data =
[[128 125 121 129 128 128 158]
 [129 142 130 128 129 129 128]
 [131 133 134 127 131 129 129]]
Indices start at 0.
(0, 0) = 128
(2, 2) = 134
(2, 0) = 131
(1, 4) = 129
(1, 5) = 129
(2, 1) = 133
(1, 0) = 129
(1, 3) = 128

M = 133,148,109,110,119,105,132,100,107,128,136,119,128
M[0] => 133
M[-3] => 136
M[-4] => 128
M[1] => 148

x = [135 118 127 152 143 123]
x[0] -> 135
x[-2] -> 143
x[1] -> 118

W =
[[119 146 122 121 131 150 135 129 126]
 [122 132 132 121 132 130 111 141 147]
 [122 130 128 113 142 143 122 132 119]
 [121 132 132 105 120 127 130 138 130]
 [133 121 110 141 122 135 125 122 131]
 [117 127 116 115 123 129 131 111 120]
 [134 130 147 122 134 123 134 126 107]
 [145 119 139 144 128 125 138 128 116]]
W[-8, 0] = 119
W[:, 6] = [135, 111, 122, 130, 125, 131, 134, 138]
W[-3, -3] = 131
W[5, -8] = 127
W[7, -9] = 145
W[4, 8] = 131
W[6, -6] = 122
W[:, 8] = [126, 147, 119, 130, 131, 120, 107, 116]
W[0, -8] = 146
W[4, -2] = 122
W[4, -3] = 125
W[2, 8] = 119
W[0, 4] = 131
W[-3] = [117, 127, 116, 115, 123, 129, 131, 111, 120]
W[-6, 3] = 113
W[5, -4] = 129
W[-4, 2] = 110
W[3] = [121, 132, 132, 105, 120, 127, 130, 138, 130]
W[7, -7] = 139
W[6, -1] = 107
W[-7, -6] = 121
W[0, -3] = 135
W[3, 0] = 121
W[5, -9] = 117
W[-8] = [119, 146, 122, 121, 131, 150, 135, 129, 126]
W[-5, 7] = 138

a = [138 135 132 148 106 101 139 136 105 127 104 122 108 103 137 128]
a[0] = 138
a[-1] = 128
a[-2] = 137
a[-4] = 108
a[6] = 139
a[-15] = 135

X = [125, 122, 129, 100, 138, 118, 121, 124, 128, 132, 120, 142, 136, 149, 127]
X[0] -> 125
X[7] -> 124
X[6] -> 121
X[5] -> 118
X[8] -> 128

B = [139 152 146 117 134 124 134 108 140 107 125 107 110 142 121 122]
B[0]	139
B[1]	152
B[3]	117
B[13]	142
B[11]	107
B[2]	146

m =
[[123 123 150 106 138 141 120 132 113 109 127 128]
 [144 148 102 148 113 117 106 123 142 130 131 148]
 [124 116 127 124 109 111 132 117 142 128 140 145]
 [128 105 110 127 133 121 140 140 120 112 120 119]
 [145 151 148 127 138 141 132 117 147 139 136 106]
 [109 109 122 131 139 147 131 120 127 113 117 122]
 [121 120 109 120 105 148 138 122 128 136 143 149]
 [107 121 114 114 136 150 118 150 108 137 135 110]
 [150 152 152 128 105 112 122 143 107 137 136 144]
 [123 147 128 135 154 115 151 149 110 111 146 103]
 [134 143 118 133 127 136 146 143 143 151 123 146]
 [132 149 146 154 130 126 140 134 115 130 128 153]
 [134 114 151 116 112 151 133 141 140 147 113 102]
 [136 150 150 135 109 139 122 140 109 146 140 136]
 [111 131 136 108 146 107 121 149 113 147 147 115]]
m[0][-12]	123
m[-3][3]	116
m[-7]	[150, 152, 152, 128, 105, 112, 122, 143, 107, 137, 136, 144]
m[:, -4]	[113, 142, 142, 120, 147, 127, 128, 108, 107, 110, 143, 115, 140, 109, 113]
m[-5]	[134, 143, 118, 133, 127, 136, 146, 143, 143, 151, 123, 146]
m[-9][6]	138
m[-3][-2]	113
m[-7][11]	144
m[10][5]	136
m[11][0]	132
m[-11][-12]	145
m[13][-4]	109
m[-14][-7]	117
m[9]	[123, 147, 128, 135, 154, 115, 151, 149, 110, 111, 146, 103]
m[-1][-11]	131
m[-4][-10]	146
m[:, -6]	[120, 106, 132, 140, 132, 131, 138, 118, 122, 151, 146, 140, 133, 122, 121]
m[:, 11]	[128, 148, 145, 119, 106, 122, 149, 110, 144, 103, 146, 153, 102, 136, 115]
m[-5][7]	143
m[-14][-6]	106
m[3][-8]	133
m[6][10]	143
m[-10][7]	120
m[12][7]	141
m[:, 3]	[106, 148, 124, 127, 127, 131, 120, 114, 128, 135, 133, 154, 116, 135, 108]
m[7]	[107, 121, 114, 114, 136, 150, 118, 150, 108, 137, 135, 110]
m[:, 9]	[109, 130, 128, 112, 139, 113, 136, 137, 137, 111, 151, 130, 147, 146, 147]
m[12][0]	134
m[13][1]	150
m[-6][-3]	111
m[3][2]	110
m[:, 10]	[127, 131, 140, 120, 136, 117, 143, 135, 136, 146, 123, 128, 113, 140, 147]
m[-2][4]	109
m[-15][9]	109
m[-7][6]	122

grid =
[[106, 149, 107, 120, 150, 105, 128, 140, 150],
 [136, 111, 148, 111, 143, 109, 120, 129, 105],
 [111, 119, 115, 122, 146, 110, 113, 129, 135],
 [126, 152, 130, 137, 132, 136, 128, 131, 106],
 [122, 147, 112, 123, 149, 139, 111, 127, 135],
 [136, 141, 143, 122, 127, 151, 139, 111, 124],
 [120, 105, 135, 104, 138, 111, 108, 135, 138],
 [145, 144, 148, 149, 143, 138, 133, 126, 129],
 [121, 118, 149, 151, 119, 141, 124, 128, 139],
 [149, 137, 123, 151, 109, 142, 118, 106, 127],
 [130, 117, 115, 103, 145, 152, 114, 127, 145],
 [150, 116, 143, 109, 146, 128, 130, 135, 136],
 [147, 128, 144, 124, 134, 104, 105, 139, 115]]
Indices start at 0.
(0, 0) -> 106
(12, 2) -> 144
(10, 6) -> 114
(4, 7) -> 127
(11, 1) -> 116
(0, 6) -> 128
(7, 7) -> 126
(12, 8) -> 115
(2, 4) -> 146
(10, 7) -> 127
(2, 8) -> 135
(9, 2) -> 123
(2, 1) -> 119
(6, 2) -> 135
(0, 2) -> 107
(3, 5) -> 136
(10, 5) -> 152
(11, 2) -> 143
(12, 5) -> 104
(0, 1) -> 149
(8, 6) -> 124
(8, 7) -> 128
(8, 0) -> 121
(6, 6) -> 108
(5, 5) -> 151
(0, 8) -> 150
(3, 2) -> 130
(9, 3) -> 151
(7, 4) -> 143
(8, 3) -> 151
(5, 7) -> 111
(11, 3) -> 109
(7, 5) -> 138
(11, 6) -> 130
(3, 0) -> 126

arr = [ 98 157 113 142 113 134 154 135 154 154 132 145 132]
arr[-13] = 98
arr[8] = 154
arr[-11] = 113
arr[-10] = 142
arr[-3] = 132

A = [125 150 108 152 147 109 147 104 139 147 139 114 142 126 119]
A[0]	125
A[12]	142
A[10]	139
A[11]	114
A[9]	147
